In the rows, 128 means zero.
Facts:
[betuk kluzon sestan trugres] α reva
[biklabril demim drager kebodi pudro stabri zorus] α gretu
[bipleskol brizutru dezik fikolem nobre pastom vefler zustaskek] α brudil
[biskal dririn dumek lurapla reskoplun] α ruplur
[bodam luta midan] α lopluple
[bodruvir] α biskal
[bofle gritrum gruflo plinir plupi setal] α dririn
[braflos fotror gedor nozo] α zefa
[braplar butuk flalutes mibrir mibuk nukla ritas vasek] α gezim
[brarim] α nari
[briklum pluvon soseste] α kebodi
[brivon nobom skiskem stutru vogas] α drutro
[bubra fafa pitil treskal] α gikos
[bugor flogok gotram tumis voski zanis zasan zumu] α medipli
[danak dufegra nedreram] α brivon
[dedre klezar masogrun stifebok] α tramim
[digar dolutrar nari nize postur silal skegur stotrin] α brero
[divi reva tredruk] α steplo
[drifa klenun skitrin vite] α zustaskek
[druvuton klarikli migru muloze plastes tedro] α bubra
[fasti flelar groflustil gugo nobres zedeto] α gupi
[flebir stifen vasem] α vogas
[flibil klunis lonados madru mupas sograr trustu zutero] α grisum
[flugo mufom stalon tisam] α lufu
[fugas magel] α mupas
[gastar gritrir zibul zodruk] α vetris
[geflas zedrim] α pitil
[gemetrer] α postur
[gripluklek tramim] α tavu
[grovidra rezu teklis] α ritas
[guflos gupi nosta pidrek trestur] α brutregu
[klapir pavo subrim] α fotro
[lidrise] α skiskem
[lugrur silakes truni] α digar
[netre reren] α mibuk
[plovos radrustan seku] α klovo
[pluskul] α demim
[skagrosek] α ruklus
[teski] α zumu
[zefa] α plaka
betuk λ: flebir
bipleskol λ: tredruk klunis skitrin reren flelar
bodam λ: brizutru gripluklek
bodruvir λ: gikos nozo
bofle λ: butuk nosta
briklum λ: plastes gripluklek kluzon
brudil λ: vasek fugas
bubra λ: stifebok
bugor λ: zedrim
digar λ: divi tramim
drifa λ: mibuk
druvuton λ: vasek vite
dufegra λ: nize groflustil trugres danak
dumek λ: ruklus dririn nari stalon
flalutes λ: kebodi klarikli
flibil λ: braplar dezik
flogok λ: flebir
flugo λ: pudro
fotro λ: tumis gastar stabri teski
fotror λ: nobre pudro brivon plovos
gedor λ: dedre
gemetrer λ: sograr plinir zutero
gretu λ: klovo
grisum λ: gripluklek stutru grovidra braflos
gritrir λ: gugo
gritrum λ: plinir skitrin pastom zedrim
gruflo λ: stifen
klapir λ: pluskul
klezar λ: nari
lidrise λ: fasti drager
lonados λ: fafa
lopluple λ: stutru vogas geflas
lufu λ: gastar danak
lugrur λ: mupas vogas fasti
lurapla λ: steplo
luta λ: setal zodruk
madru λ: biskal mupas
masogrun λ: tumis braplar pluskul
mibrir λ: nobre tramim mufom
midan λ: brizutru pitil kebodi pluskul
migru λ: butuk grovidra pluvon
muloze λ: demim
nukla λ: silakes nari
pidrek λ: divi
plupi λ: stabri
radrustan λ: ritas
rezu λ: nobom
sestan λ: brutregu trugres
skagrosek λ: tredruk vasem ruklus danak
skiskem λ: kebodi demim zodruk
soseste λ: voski
tavu λ: vasem fikolem tedro drager dedre
tisam λ: plaka skegur
treskal λ: tredruk ruplur
truni λ: skegur kluzon
trustu λ: dririn mufom brero
zanis λ: pastom
zefa λ: stifen
zorus λ: subrim silakes gugo
zumu λ: netre trestur
zustaskek λ: vefler nedreram
[betuk biklabril bipleskol biskal bodruvir braflos brarim brivon brudil butuk demim divi dolutrar drifa druvuton dufegra dumek fafa fasti flogok fotro fotror fugas gezim gripluklek gritrir klapir lonados lurapla madru masogrun mibrir mibuk midan migru mupas netre nize nobre nobres nukla pavo pitil plupi pudro radrustan reva ruklus ruplur sestan setal silakes silal skegur skitrin stabri stalon steplo stifebok subrim tramim tredruk treskal trugres truni vasek vasem vefler vetris zibul zodruk zutero] β a
[bodam bofle braplar briklum danak drager fikolem flalutes flebir gedor geflas gikos gotram gruflo guflos klenun klezar luta plastes pluskul pluvon rezu teski trestur zasan zedrim] β d
[brero brizutru brutregu bubra bugor flelar flibil gemetrer gretu kebodi klovo klunis kluzon lidrise lopluple lufu magel mufom nari nedreram nozo pastom plaka plovos postur reren ritas skagrosek skiskem stotrin tedro teklis tisam trustu tumis vite vogas voski zanis zorus zumu zustaskek] β c
[dedre dezik digar dririn drutro flugo gastar grisum gritrum groflustil grovidra gugo gupi klarikli lugrur medipli muloze nobom nosta pidrek plinir reskoplun seku sograr soseste stifen stutru tavu zedeto zefa] β b

Known rows:
[135 106 105 129 160  83 135 119 124  85 103 108 101 140 110  98 112 144
 155 149  94  95  96 148 113 140 164 169 129] -> nosta
[105 120 108 163 140 127 130 132 118 122 140 131 111 119 107 123 150 123
 139 129 121 120 100 159 107 142 172 146 141] -> zutero
[117 124 102 148 102 102 109 120 136  78 113 141 152 112 117 157 177  86
 132 126 132 155 107 147 113 163 138 112  96] -> stutru
[136 103 112 142 147 109 120 107 134 105 134 110 106 132 110  85  95 145
 151 140  90  75  95 124 124 123 148 167 141] -> guflos
[104 109 114 128 101 131 137 118 112 119 121 130 126 147 121 118 128 118
 157 118 104 127 130 124 143 128 117 144 142] -> trustu
[ 66 152  92 123 204 132 153  77  75 125 208 134 120 168  79 159 168 106
 113 128  91 142 154 154  96  76 166 203 102] -> setal
[ 52 144  73 101 207 129 153  84  96  94 200 164 170 151  73 154 174 134
 129 117 102 132 152 158 144  97 147 185 128] -> gritrum
[119 125 103 159 119 119  96  96 141 113 134 112 102 143 115 127 155 123
 131 134 124 112  96 130 129 149 125 141 118] -> drager
[104 124 118 173 103 132 152 125 113 111 136 115 102 132 107 116 131 104
 152 127 102 131 117 144 106 151 144 166 128] -> nobre
[141 195 138 186  82 161 129 126 131 125  31 100  57 114  53  97 145 131
 113 160 202  87 158 147 182 103 157 124 147] -> plastes
[120 118 112 132 115 122 114 120 119 117 118 138 122 121 133 133 138 114
 144 131 102 126 121 131 139 103 155 134 129] -> flibil
[108 129 111 159 125 125 117 120 121 123 125 110  84 126 126 123 151 119
 132 145 102 123  94 159 107 141 150 153 126] -> trugres
[117 120 112 150 108 134 117 112 130 110 144 114 115 136 115 109 133 115
 146 124 100 103 114 133 148 133 104 134 136] -> klezar
[114 127 110 160  96 113 116 132 134  74 132 141 146 105 118 155 164  88
 149 131 112 154 106 147 124 150 125 114 110] -> nobom
[146  86 101 114 186  79 148 120 125  89 101  97  80 130 115  66  71 178
 164 157  52  64  88 147 112 129 183 188 144] -> zedeto
[106 113 110 149 127 124 116 129 128 114 135 152 142 134 116 120 147 131
 160 120 126 120 120 130 140 134 155 142 146] -> bugor
[118  86 115 112 128 115 113 136 122 151 140 110 140 145 124 144 137 136
 145 125 142 145 123 113 123 102 109  88 136] -> zustaskek
[127 124 121 136 123 126 116 116 126 101 142 127 132 113 109 112 133 111
 138 118 107 104 116 138 132 104 140 119 129] -> luta

Rows:
No name comes twice in this set of rows, the named rows included.
[121  88 110 121 153 107 107 133 118 173 142  67 101 153 117 147 155 145
 119 143 163 145 104 132  92 128 116  88 118] -> mupas
[129  67 107  83 143 108  98 125 122 170 132  91 129 156 128 143 150 151
 138 129 172 141 126 103 124 104 115  72 125] -> lopluple
[106 118 102 126 118 128 108 107 123 129 115 133 112 144 138 126 144 135
 148 126 108 118 113 130 158 131 124 140 146] -> skagrosek
[138  85 111 137 187  84 119 116 129 115 116 114  67 160 127  72  86 191
 179 157  76  63  78 132 112 136 192 210 157] -> flelar
[133  74 109  96 140  98 133 156 121 143 138  67 118 125 116 136 135 158
 150 145 134 153 121 116 128 111  63  58 126] -> digar
[127 102 105 121 153 100 158 124 119  85 110 104 100 131 113  88 101 147
 166 140  72  97 108 145 131 140 145 167 137] -> pidrek
[117 100 111 135 153 113 108 139 115 176 142  55  69 146 130 144 147 154
 128 156 142 143  99 134 112 121  82  89 128] -> ruklus
[141 136 132 139 130 132 128 162 107 178  81  58  52 114  88 129 151 151
 104 169 186 131 133 143 130  69 131  56 129] -> pitil
[124  94 109 107 141 110  90 136 116 175 131  87 100 143 138 147 147 156
 142 148 141 143 112 115 141  82  80  78 130] -> lufu
[ 92  97  97  99 199 113 125 108  99 183 183  78 112 181  97 162 170 149
 109 139 156 149 130 130  97  96 112 117 106] -> biskal
[121 180 135 159  90 181 163 146 108 152  24 102  56 105  59  84 144 137
 118 152 180  93 163 168 190 116 170 115 165] -> druvuton
[112 132  99 153 123 105 114 116 135  96 114 115 100 132 115 140 150 124
 142 146 108 125 102 144 131 155 128 146 117] -> dedre
[149  63 106  94 193  69 124 141 122 137 120  65  86 144 122 102  91 199
 156 163 111 105  95 130 105 110 117 117 137] -> gupi
[120 138 101 154 123 103 118 129 126  81 106 118  92 114 124 143 153 123
 138 154  93 129 107 158 132 120 124 140 112] -> gastar

The same elements again, as new rows of numbers:
Known rows:
[ 93 101 107 135 145 115 123 181 124  95 101 155 105 103 153 121 132 151
  95 117 112 108 126 118 153 123 124  94 132 135 139  96 140 145] -> klapir
[131 114 117 114 151 122 122 147 138 113 113 119 130 118 144 123 146 115
 116 117 130 136 115 141 136 111 136 120 125 119 124 119 144 135] -> lonados
[204 151 133 128 116 156 188 162 172 132 135  81 118 147 190  95 133 132
 122 139 150  75  86  85 150  78 110 101 175  58  65 139 161 129] -> fasti
[121 103 130  88 175  84 139  94 138 130 135 102 149 140 100  79 147 112
 138 119 131 115 151 153 100 119 116 161 148  81 142 111 158 155] -> nobre
[135 103 136  78 138  99 141  98 145 147 124 122 150 137 112 103 139 112
 123 131 138 107 157 127 105 141 113 161 163 110 137 119 136 136] -> silakes
[128 133 145 133  92 178 108 152 120 149 141 163 140 123 102 140 107 122
 161 104 108 130 157 155  84 117 142 131 145 141 158 135 112 115] -> vetris
[102 173 192 141  78 189 100 137 106 155 164 177 143 123 101 126 121 104
 173 130 130 108 155  99  69  68  91 125 130 131 136 159  96 146] -> biskal
[137 106 127 110 146 123 128 136 148 127 117 118 132 119 125 119 134 118
 114 123 127 128 124 134 116 134 135 133 143 124 133 126 134 130] -> brarim
[148 134 141 107 143 108 130 107 118 144 132  83 127 127 123 151 145 136
 135 160 130 169 102  89 137 166 154 113 114 131 129 141 145 116] -> sograr
[ 99 149 163 199 120 205 104 182 157  94 145 126 111 134 117 138 110  81
 162  69 108 159  95 160  94  91 182 105 136 206 127 165  87 116] -> grisum
[106 148 156 145  96 171 119 139 113 131 144 139 133 142  98 145 114 116
 167 111 109 146 150 148 101 131 163 127 141 173 150 143 111 111] -> medipli
[112 113 180 137 178 104 146 113 185 129 134  64 114 131  95 107 137  95
 122 118 127 124  76  86  95 144 131 136 154 164 119 152 117 131] -> grovidra
[175 120 127  83 111 105 144  80 137 172 115 125 134 118 125 166 123 129
 111 164 135 147 128 105 143 200 133 169 101 131 132 142 117 100] -> reren
[143 139 183 158  80 183 144 108 171 169 155 132 134 147  72 133  84  93
 152 105 111 101 130 131  63 152 125 175 151 163 145 174  74 100] -> vogas
[128 131 115 120 177  90 155  96 132 127 138 103 140 149 114 106 126 120
 137 130 125 124 134 153 118 135 120 160 109  76 133 125 154 144] -> plovos
[134 112 111 125 151 105 118 102 136  94 123 108 110 115 130 129 138 127
 115 137 137 136 113 130 142 151 114 152 131 140 134 143 111 139] -> klenun
[173 143  96 146 140 134 145 142 127  85 127 102 102 133 166 133 125 149
 126 141 137 126 105 128 168 116 116 125 135  90 107 133 146 142] -> guflos
[141 127 109 135 144 111 121 106 123  97 125 111 111 120 135 131 129 137
 121 136 133 139 117 134 145 139 116 140 128 124 123 137 118 136] -> zasan

Rows:
No name comes twice in this set of rows, the named rows included.
[ 85 174 157 119 153 110 123 127  98  97 146 113 124 122 139 123 161 116
 146 151 147 154 122  88 146  91 122 104 104 118 106 127 135 165] -> reskoplun
[172 168 124 115 105 133 190 161 122 111 124 103 109 149 209 124 139 157
 126 158 144 101 120  88 206 115 136  97 157  85  79 107 173 125] -> groflustil
[120  99 135 116 158  98 140 140 137 136 110 132 115 111 111 112 129 160
 103 138 111  96 129  89 122 132  91 111 141 109 150 103 158 147] -> zodruk
[106 116 126 121 137  82 163 126 129 142 103 155 105 116 132 125 116 172
  95 157 119  80 147  79 164 166  79 132 118 126 142 100 143 134] -> tumis
[ 90 190 126 142 137 113  90 116  75  61 155 143 111  96 149 142 158 127
 140 168 156 163 117 101 164  58  78 114  74 101 107 141 112 190] -> gruflo
[121 106 103  93  91 139 116 159 123 108 103 161 130 108 174 138 139 117
  99 111 144 132 145 150 177 132 155 131 145 165 118 117 101 121] -> dufegra
[ 99 120  82 206 149 122  80 143 111 152 118 102 157 148 148  76 135 154
 115  90 131 130  69 160 108  85 156   9 111 133  67 112 166  88] -> migru
[ 95 116 146 120 158  86 145 128 140 108 111 112 108 125 129 117 139 143
 110 138 120 122 126  89 142 150 127 118 140 155 135 109 144 137] -> dezik
[123 134  96 130 144 119 138 137 130  96 123 134 131 139 153 134 129 102
 121 110 139 154 126 182 160 133 160 146  91 114 118 126 125 141] -> zorus
[125 132 124 112 164  81 163  78 135 134 137 109 152 157 105  96 125 121
 136 139 138 111 153 155 122 140 108 169 114  79 136 116 153 146] -> mufom
[ 86 162 110 100 104 128 107 139  79  80 133 162 153 119 182 115 168 100
 133 129 165 149 157 152 165  58 124 126 110  95 100 109 119 168] -> dumek
[ 93 120 116 139  61 187  97 192  96 108 114 218 122 109 142 157 104 139
 126  96 112 126 188 172 144 117 141 114 146 182 155 111 102 117] -> fotro
[131 130 108 154 161 132 138 148 147 108 122 111 117 127 141 140 124 109
 112 114 125 148  89 151 140 121 146 120  84 125 116 131 127 130] -> tisam

The same elements again, as new rows of numbers:
Known rows:
[131 127 115 105 114 130 139 126 130 141 147 126 127 136 140 119 133 120
 125 135 122 128 140 114 117 144 129 121 122 131 143 123 128 116 136 129
 126 129 130 130 128 133 131] -> teski
[128 128 156 105 118 122 120 125 131 123 141 129 135 143 120 123 132 122
 124 146 136 131 141 129 107 136 132 134 117 108 128 109 125 128 147 135
 139 139 134 130 130 128 121] -> zedeto
[131 131 151 128 135 126 122 126 126 159 137 134 135 144 124 130 130 116
 120 139 135 140 135 116 127 133 120 135 133 119 133 122 111 136 140 132
 131 138 131 142 134 117 117] -> netre
[121 118 156 115 122 122 122 126 119  95 145 126 137 125 112 123 124 145
 133 140 122 110 127 161 115 133  98 142 119 118 128 115 129 143 132 128
 123 126 129 133 130 117 124] -> lugrur
[117 122 200 122 134 128 150 145 124 143 132 122 141 137 149 112 116 120
 134 143 129 152 125 119 126 123 113  75 128 143 137 105 139 113 148 128
 103 124 135 122 170 144 139] -> postur
[138 129 134 139 127 126 127 122 128 154 134 136 133 147 128 133 128 117
 121 135 135 140 132 116 132 133 123 134 138 119 135 124 105 133 144 129
 132 134 128 143 129 118 123] -> zodruk
[121 123 130 123 117 127 132 129 138 126 152 128 130 145 126 121 127 129
 125 140 128 146 142 116 111 141 127 138 125 123 129 123 128 121 145 129
 137 127 131 132 123 126 121] -> sograr
[110 125 183 205 127 116 154 127 101 111  80 128 143 113 131 141 107 159
 142 121 128 127 105 145 117 112 103 150 132 126 128 114 109 114 118 118
 100  98 126 144 131 124 148] -> lurapla
[123 136 127 194 108 121 156 129 129 114 114 132 131 133 134 147 120 144
 126 119 132 148 134  96 107 144 141 184 132 116 129 136 101 101 127 123
 136 105 130 148 118 128 141] -> setal
[124 123 137 119 116 127 131 130 139 122 157 128 130 145 125 122 128 132
 124 139 130 141 142 115 113 142 127 137 126 121 133 123 127 124 147 129
 138 130 131 132 128 129 122] -> dezik
[127 123 165 121 144 128 126 150 136 107  86 126 129 137 117 127 136 168
 132 120 121 100 135 141 123  89 112 166 128 119 161 130 120 146 114 135
 115 110 132 135 124 100  93] -> nukla
[118 128 171 130 131 127 133 126 130 157 130 130 134 145 124 127 132 135
 124 134 130 144 141 111 126 134 114 130 139 116 135 127 124 124 136 133
 127 130 133 137 131 123 114] -> vasem
[121 127 182 123 129 127 131 124 130 157 133 129 134 147 123 128 132 135
 123 134 131 143 141 110 127 137 116 130 139 115 138 125 124 127 139 134
 126 135 134 137 139 126 112] -> silal
[128 130 138 137 134 126 128 127 126 156 133 134 136 142 125 131 128 115
 120 137 134 143 134 116 127 133 118 137 134 120 131 125 109 133 137 130
 132 134 129 142 127 115 119] -> pudro
[121 120 188 152 145 123 131 132 108 135 130 130 141 125 123 130 114 142
 133 132 127 123 111 143 133 119  87 137 135 136 135 118 118 146 127 122
 100 120 127 143 144 112 127] -> brudil
[108 115 181 152 130 121 138 130 110 113 115 124 143 121 124 120 110 146
 141 139 126 126 113 161 114 114  92 117 124 132 127 104 131 130 133 122
 103 116 127 131 135 123 133] -> tavu
[120 124 152 132 124 123 127 117 117 114 118 130 136 127 109 134 130 151
 131 129 123 106 130 156 129 135  98 150 132 107 132 128 114 142 121 132
 124 123 128 141 119 111 120] -> madru
[140 116 120 106 109 129 134 120 121  99 166 125 125 125 132 122 125 149
 132 124 112  94 127 143 126 145 109 139 122 136 153 130 128 137 128 122
 116 117 126 135 128 126 138] -> bodam

Rows:
No name comes twice in this set of rows, the named rows included.
[ 93 112 183 143 153 124 138 121 109  90 146 125 146 108 127 123 112 147
 138 140 146 110 105 165  99 144  77  95 128 142 115 108 124 113 125 117
 116 127 134 135 123 125 132] -> zefa
[128 134 106 117 103 125 132 131 111 192 146 127 137 131 127 116 120  92
 123 151  91 159 148 114 128 141 120 151 107 128 125 120 139 140 137 130
 110 124 123 131 141 121 141] -> flebir
[123 124 190 122 149 130 149 171 137 139  68 120 139 143 154 108 123 129
 136 137 132 144 126 120 116  71 128  90 120 145 155  98 134 112 139 134
  96 111 137 116 159 131 115] -> nari
[131 128 124 176 125 121 139 132 117  99 129 133 135 119 122 143 115 147
 129 121 124 116 118 134 120 133 112 186 127 127 132 137 101 138 117 120
 122 105 126 151 119 107 136] -> bodruvir
[126 125 157 102 123 126 124 138 142 121 150 126 131 146 122 120 133 134
 123 140 130 135 144 113 108 130 131 146 119 120 137 118 131 129 143 133
 135 133 136 130 134 126 112] -> gugo
[ 99 106  33 156 120 138 164 119 121 136  69 127 138 129 145 102 111 120
 144 136 113 141 119 189 151 119  78  44 151 138 126 127 116 117 126 122
 108  91 107 128  83 109 137] -> bubra
[147 119 128  99 106 125 123 116 114 101 143 126 129 126 132 124 130 142
 133 128 120  83 123 159 128 135 115 128 119 122 154 116 121 142 134 127
 117 127 126 132 132 128 139] -> flalutes
[118 124 107 185 104 119 154 138 125  54 148 126 131 111 125 139 108 165
 135 120 116 119 123 129  95 148 121 207 112 130 124 139 114 118 116 114
 130  91 128 146 110 116 148] -> gritrum
[111 130 140 227 115 118 173 151 127 101  93 126 137 124 152 138 100 145
 139 123 134 165 116  97  84 114 147 171 118 141 124 114 112  82 130 113
 118  89 130 139 125 137 156] -> dririn
[106 114  77 146 125 138 163 120 123 187  93 126 132 137 158 105 119 112
 135 138 119 162 129 131 135 125 106  58 146 148 136 120 126  98 138 122
 109 112 116 126 102 130 132] -> gikos

